Below are the code and all the weights of a small trained network. Each question names an input and a target symbol and asks about switching units off, where a switched-off unit gives its printed mean instead of its output.

import numpy as np


def w(rows, s, z=0):
    codes = np.array(rows[::2]) - 128.0
    scale = np.full(codes.shape[1], s)
    scale[-1] = z or s
    return codes * scale


def f(y):
    return y / 2 * (1 + np.tanh(0.7978845608 * (y + 0.044715 * y**3)))


def softmax(a):
    e = np.exp(a - a.max(-1, keepdims=True))
    return e / e.sum(-1, keepdims=True)


def log_softmax(a):
    a = a - a.max(-1, keepdims=True)
    return a - np.log(np.exp(a).sum(-1, keepdims=True))


def net(x, mask):
    ids = ['ελξστφ'.index(c) for c in x.split()]
    T = len(ids)
    res = E[ids] + P[:T]
    r = res
    for j in range(2):
        rows = slice(2 * j, 2 * j + 2)
        q, k, v = (r @ M[0][rows].T for M in (Q, K, V))
        z = softmax(np.where(np.tri(T) > 0, q @ k.T / 2**0.5, -1e9)) @ v
        o = O[0][rows]
        res = res + np.where(mask[j], z, o[:, -1]) @ o[:, :-1]
    y = f(res @ A[0][:, :-1].T + A[0][:, -1])
    res = res + np.where(mask[2:14], y, B[0][:, -1]) @ B[0][:, :-1]
    return log_softmax(res[-1] @ U[:, :-1].T + U[:, -1])


Q, K, V, O, A, B = {}, {}, {}, {}, {}, {}
E = w([
[182,110,230,163],'ε',
[203,163,82,130],'λ',
[81,146,152,134],'ξ',
[157,144,6,48],'σ',
[188,113,120,225],'τ',
[200,149,211,82],'φ',
],0.022)
P = w([
[172,214,162,163],'0',
[200,25,89,176],'1',
[160,212,159,166],'2',
[168,54,106,98],'3',
[158,213,168,157],'4',
[143,74,121,37],'5',
[155,210,167,157],'6',
[127,84,123,7],'7',
[157,209,165,162],'8',
],0.011)
Q[0] = w([
[73,173,141,137],'h1',
[180,105,170,113],'h1',
[32,100,64,134],'h2',
[201,245,14,110],'h2',
],0.012)
K[0] = w([
[29,103,138,177],'h1',
[187,171,142,134],'h1',
[29,123,8,91],'h2',
[248,191,31,95],'h2',
],0.013)
V[0] = w([
[206,102,164,138],'h1',
[183,117,100,101],'h1',
[2,83,121,78],'h2',
[143,194,113,192],'h2',
],0.0081)
O[0] = w([
[181,78,93,173,175],'h1',
[202,100,36,165,169],'h1',
[254,82,165,156,2],'h2',
[93,156,162,99,174],'h2',
],0.0078,0.015)
A[0] = w([
[154,114,100,174,118],'n1',
[168,77,188,206,248],'n2',
[139,164,80,202,68],'n3',
[130,229,180,244,63],'n4',
[113,160,143,20,78],'n5',
[207,40,132,197,141],'n6',
[146,76,88,206,253],'n7',
[109,119,98,153,120],'n8',
[144,133,171,79,222],'n9',
[191,124,133,67,246],'n10',
[80,101,247,143,132],'n11',
[158,98,50,123,107],'n12',
],0.015,0.0075)
B[0] = w([
[114,106,159,132,159],'n1',
[65,41,37,65,188],'n2',
[167,118,85,51,229],'n3',
[221,72,221,73,254],'n4',
[157,88,132,187,197],'n5',
[202,254,206,122,187],'n6',
[148,138,140,237,218],'n7',
[104,119,134,94,158],'n8',
[94,146,78,157,166],'n9',
[124,130,121,211,227],'n10',
[51,140,111,81,183],'n11',
[57,104,177,92,248],'n12',
],0.0095,0.0097)
U = w([
[178,192,152,233,214],'ε',
[61,65,25,155,246],'λ',
[85,163,187,118,69],'ξ',
[134,2,119,100,1],'σ',
[206,43,128,143,11],'τ',
[193,183,78,70,80],'φ',
],0.0075,0.0052)

Each question gives the input, a string of symbols that net reads in full, and the target symbol t.
The units are the heads (2 rows each of Q, K, V and O) and the neurons (one row each of A and B). Each row of codes is followed by its name. A weight is (code - 128) times the scale printed after its matrix; where a second scale follows, it is the last column's (O, A, B and U).
mask holds one flag per unit, heads first, then neurons. A switched-off unit (its flag False) gives its mean, the last column of its rows in O or B, instead of its output. The means were averaged over made-up inputs and are rounded, as every weight is.
A unit's drop is (log p(t) with every unit on - log p(t) with that unit switched off) / (log p(t) with every unit on - log p(t) with every unit switched off).
The circuit of an input: a set's keep is (log p(t) with only the set's units on - log p(t) with every unit switched off) / (log p(t) with every unit on - log p(t) with every unit switched off). Starting from the 12 units with the biggest drops (on a tie, the unit counted first), units are removed one at a time, each time the one whose removal leaves the highest keep (on an exact tie, the one counted first), for as long as the keep stays at least 0.8.
units of the circuit, in order: the units of the circuit, biggest drop first
unit that matters most: the unit with the biggest drop
k most important neurons: the k neurons with the biggest drops, biggest first
drop when u is switched off: that unit's drop, to one decimal
input σ λ ξ λ ξ φ, target ε: units of the circuit, in order	n6, n10, h2, h1
input ξ ξ ξ τ λ ξ τ, target τ: units of the circuit, in order	n4
input φ ε σ τ σ λ ξ ε, target λ: 2 most important neurons	n2, n4
input σ ξ ξ λ, target ε: units of the circuit, in order	h2, n7, n2
input ξ σ ξ λ, target ε: 3 most important neurons	n7, n6, n2
input σ τ σ ξ, target ε: units of the circuit, in order	h2, n6
input λ σ λ ε, target ε: 3 most important neurons	n6, n7, n3
input λ ε λ σ λ λ ξ τ, target ε: 3 most important neurons	n7, n6, n11
input λ λ λ ξ, target ε: units of the circuit, in order	n6, h2
input ξ σ ε ε ξ λ ε, target σ: 3 most important neurons	n4, n2, n6
input τ ε τ σ, target ε: 4 most important neurons	n6, n7, n10, n2
input λ λ λ λ φ φ, target λ: drop when n6 is switched off	0.6
input ξ λ λ λ λ λ λ λ, target λ: drop when n6 is switched off	0.2
input λ σ λ ξ λ λ σ φ, target ε: drop when n6 is switched off	0.1
input λ ξ σ ξ ε λ τ ε, target λ: unit that matters most	n4
input λ λ ξ λ ε, target σ: drop when n4 is switched off	0.6
